Below are the code and all the weights of a small trained network. Each question names an input and a class and asks about switching units off, where a switched-off unit gives its printed mean instead of its output.

import numpy as np


def w(rows, s, z=0):
    codes = np.array(rows[::2]) - 128.0
    scale = np.full(codes.shape[1], s)
    scale[-1] = z or s
    return codes * scale


def f(y):
    return y / 2 * (1 + np.tanh(0.7978845608 * (y + 0.044715 * y**3)))


def log_softmax(a):
    a = a - a.max(-1, keepdims=True)
    return a - np.log(np.exp(a).sum(-1, keepdims=True))


def net(x, mask):
    res = np.array(x, float).reshape(1, 6) / 4 @ E
    y = f(res @ A[0][:, :-1].T + A[0][:, -1])
    res = res + np.where(mask, y, B[0][:, -1]) @ B[0][:, :-1]
    return log_softmax(res[-1] @ U[:, :-1].T + U[:, -1])


A, B = {}, {}
E = w([
[139,130,134,126,125,123,131,119,125,138,141,131],'x0',
[142,206,121,190,115,103,174,209,103,75,167,69],'x1',
[125,132,121,135,128,130,131,118,115,133,126,126],'x2',
[127,185,2,97,140,138,148,81,217,82,171,150],'x3',
[223,112,123,129,119,222,218,153,102,87,100,165],'x4',
[124,127,122,135,120,124,140,121,123,142,128,129],'x5',
],0.014)
A[0] = w([
[173,120,69,49,116,184,167,60,151,94,98,209,172],'n0',
[169,254,59,181,96,154,237,223,113,39,208,63,105],'n1',
[209,53,211,115,108,237,185,182,39,136,57,159,163],'n2',
[131,233,160,190,88,66,129,216,97,99,168,32,170],'n3',
[67,33,195,107,103,62,39,89,100,173,93,100,255],'n4',
[78,147,199,191,146,63,80,183,95,171,117,9,163],'n5',
[60,254,4,63,130,80,99,65,207,108,199,126,162],'n6',
[79,135,75,69,175,126,73,54,218,131,196,163,142],'n7',
[223,144,50,114,109,222,216,104,162,65,118,180,84],'n8',
],0.0069,0.0064)
B[0] = w([
[141,103,67,121,164,194,126,80,188,156,102,176,206],'n0',
[146,246,176,96,235,121,173,196,121,138,155,137,253],'n1',
[179,101,175,171,87,172,236,104,53,33,65,173,248],'n2',
[140,115,104,162,118,46,109,163,105,64,200,31,230],'n3',
[90,201,146,5,157,189,66,164,19,212,117,179,254],'n4',
[136,123,140,117,116,92,111,159,70,152,184,44,228],'n5',
[2,157,152,121,124,82,114,53,202,117,165,148,252],'n6',
[85,119,131,130,123,133,75,98,179,150,101,151,213],'n7',
[182,109,84,117,209,226,115,168,146,186,142,117,217],'n8',
],0.0094,0.017)
U = w([
[137,224,151,55,200,158,100,187,86,204,126,149,222],'0',
[144,92,137,154,87,36,60,167,70,150,172,27,214],'1',
[72,97,126,118,83,94,53,39,179,160,97,158,62],'2',
[78,163,139,167,152,12,123,74,182,96,178,88,46],'3',
[149,37,172,138,76,162,150,60,86,100,51,200,220],'4',
[195,142,183,254,122,101,189,152,91,70,104,95,6],'5',
[182,42,33,138,166,180,109,78,191,169,107,134,54],'6',
],0.0081,0.0018)

Each question gives the input, the list of numbers given to net, and the class t.
The units are the neurons (one row each of A and B). Each row of codes is followed by its name. A weight is (code - 128) times the scale printed after its matrix; where a second scale follows, it is the last column's (A, B and U).
mask holds one flag per neuron, in row order. A switched-off neuron (its flag False) gives its mean, the last column of its row in B, instead of its output. The means were averaged over made-up inputs and are rounded, as every weight is.
A unit's drop is (log p(t) with every unit on - log p(t) with that unit switched off) / (log p(t) with every unit on - log p(t) with every unit switched off).
most important unit: the unit with the biggest drop
top k neurons: the k neurons with the biggest drops, biggest first
drop of u: that unit's drop, to one decimal
input [6,7,-4,0,-2,3], class 1: most important unit => n3
input [8,8,-3,8,0,3], class 3: top 3 neurons => n6; n4; n3
input [8,-2,4,-5,2,0], class 4: top 2 neurons => n2; n1
input [4,-5,0,1,5,5], class 6: top 2 neurons => n8; n0
input [-4,0,-3,0,8,7], class 4: top 2 neurons => n2; n3
input [-7,0,4,-6,5,-2], class 4: top 2 neurons => n1; n3
input [-5,8,-1,0,-5,-4], class 1: top 2 neurons => n5; n3
input [-3,-5,4,1,-6,-1], class 2: top 2 neurons => n1; n7
input [3,3,0,-1,1,-6], class 5: top 2 neurons => n4; n6
input [-7,1,-6,-4,-4,-8], class 1: top 2 neurons => n1; n5
input [1,2,3,-1,5,2], class 5: top 2 neurons => n4; n2
input [3,-2,1,2,-6,0], class 2: drop of n1 => 0.2
input [-2,1,7,-6,6,4], class 5: drop of n0 => 0.1
input [-6,-4,-4,1,0,-4], class 2: drop of n1 => 0.7
input [6,-2,5,-3,8,-4], class 4: most important unit => n2
input [5,-1,-2,8,-4,2], class 2: drop of n7 => 0.1
